Below are the code and all the weights of a small trained network. Each question names an input and a class and asks about switching units off, where a switched-off unit gives its printed mean instead of its output.

import numpy as np


def w(rows, s, z=0):
    codes = np.array(rows[::2]) - 128.0
    scale = np.full(codes.shape[1], s)
    scale[-1] = z or s
    return codes * scale


def f(y):
    return y / 2 * (1 + np.tanh(0.7978845608 * (y + 0.044715 * y**3)))


def log_softmax(a):
    a = a - a.max(-1, keepdims=True)
    return a - np.log(np.exp(a).sum(-1, keepdims=True))


def net(x, mask):
    res = np.array(x, float).reshape(1, 8) / 4 @ E
    y = f(res @ A[0][:, :-1].T + A[0][:, -1])
    res = res + np.where(mask, y, B[0][:, -1]) @ B[0][:, :-1]
    return log_softmax(res[-1] @ U[:, :-1].T + U[:, -1])


A, B = {}, {}
E = w([
[128,127,128,125],'x0',
[2,37,199,63],'x1',
[103,174,250,116],'x2',
[125,128,131,132],'x3',
[128,129,124,124],'x4',
[126,129,128,125],'x5',
[195,79,88,217],'x6',
[125,127,126,125],'x7',
],0.0087)
A[0] = w([
[96,99,203,100,161],'neuron 1',
[121,2,132,136,66],'neuron 2',
[57,130,106,41,21],'neuron 3',
[116,118,213,192,189],'neuron 4',
[127,215,168,147,216],'neuron 5',
[101,160,156,108,254],'neuron 6',
],0.014,0.0024)
B[0] = w([
[109,95,119,182,254],'neuron 1',
[203,88,174,48,214],'neuron 2',
[87,119,112,170,225],'neuron 3',
[70,170,122,164,209],'neuron 4',
[151,169,128,9,206],'neuron 5',
[61,118,156,43,200],'neuron 6',
],0.013,0.0091)
U = w([
[106,208,25,122,221],'0',
[174,61,217,21,134],'1',
[104,5,183,120,168],'2',
[52,84,150,149,2],'3',
[182,72,53,201,64],'4',
],0.012,0.0066)

Each question gives the input, the list of numbers given to net, and the class t.
The units are the neurons (one row each of A and B). Each row of codes is followed by its name. A weight is (code - 128) times the scale printed after its matrix; where a second scale follows, it is the last column's (A, B and U).
mask holds one flag per neuron, in row order. A switched-off neuron (its flag False) gives its mean, the last column of its row in B, instead of its output. The means were averaged over made-up inputs and are rounded, as every weight is.
A unit's drop is (log p(t) with every unit on - log p(t) with that unit switched off) / (log p(t) with every unit on - log p(t) with every unit switched off).
The circuit of an input: a set's keep is (log p(t) with only the set's units on - log p(t) with every unit switched off) / (log p(t) with every unit on - log p(t) with every unit switched off). Starting from all 6 units, units are removed one at a time, each time the one whose removal leaves the highest keep (on an exact tie, the one counted first), for as long as the keep stays at least 0.8.
units of the circuit, in order: the units of the circuit, biggest drop first
unit that matters most: the unit with the biggest drop
top k neurons: the k neurons with the biggest drops, biggest first
drop when u is switched off: that unit's drop, to one decimal
input [7,1,3,0,3,3,-3,0], class 3: top 2 neurons => (neuron 2; neuron 1)
input [5,0,0,8,6,4,5,-4], class 4: units of the circuit, in order => (neuron 6)
input [2,2,7,7,6,-3,-7,-1], class 3: top 4 neurons => (neuron 1; neuron 3; neuron 2; neuron 4)
input [-3,-8,2,-4,-6,6,-3,-3], class 1: top 4 neurons => (neuron 5; neuron 4; neuron 3; neuron 1)
input [-2,3,4,-8,0,-4,-2,4], class 3: units of the circuit, in order => (neuron 2; neuron 4)
input [-8,6,5,5,6,-1,-3,8], class 3: units of the circuit, in order => (neuron 4; neuron 3)
input [3,2,7,-5,3,4,0,-6], class 3: top 2 neurons => (neuron 2; neuron 4)
input [8,4,7,0,-5,-1,-1,3], class 3: top 2 neurons => (neuron 4; neuron 2)
input [-7,-6,7,8,-6,-7,6,-4], class 0: units of the circuit, in order => (neuron 2; neuron 4)
input [0,-3,4,-4,-3,2,6,-5], class 0: units of the circuit, in order => (neuron 2; neuron 1)
input [-8,-2,-4,4,-8,2,2,-4], class 4: top 2 neurons => (neuron 5; neuron 6)
input [-1,2,-3,2,-2,6,5,2], class 1: top 3 neurons => (neuron 2; neuron 1; neuron 3)
input [7,2,-6,7,2,7,1,-6], class 1: top 2 neurons => (neuron 2; neuron 1)
input [4,8,4,5,7,7,-8,-3], class 3: unit that matters most => neuron 3
input [7,6,-3,-7,6,-6,3,5], class 1: top 2 neurons => (neuron 2; neuron 4)
input [4,5,0,7,8,2,6,-3], class 1: top 3 neurons => (neuron 2; neuron 3; neuron 1)
input [8,-4,5,-7,-2,-8,3,-8], class 0: top 3 neurons => (neuron 2; neuron 6; neuron 4)
input [-5,-3,5,-1,0,6,3,1], class 0: top 3 neurons => (neuron 2; neuron 4; neuron 6)
input [-8,6,-8,-7,-5,7,7,6], class 1: drop when neuron 1 is switched off => 0.0
input [-8,6,0,-6,-7,-3,6,3], class 1: drop when neuron 2 is switched off => 2.0
input [-4,4,8,-2,7,5,-3,3], class 3: drop when neuron 4 is switched off => 0.1
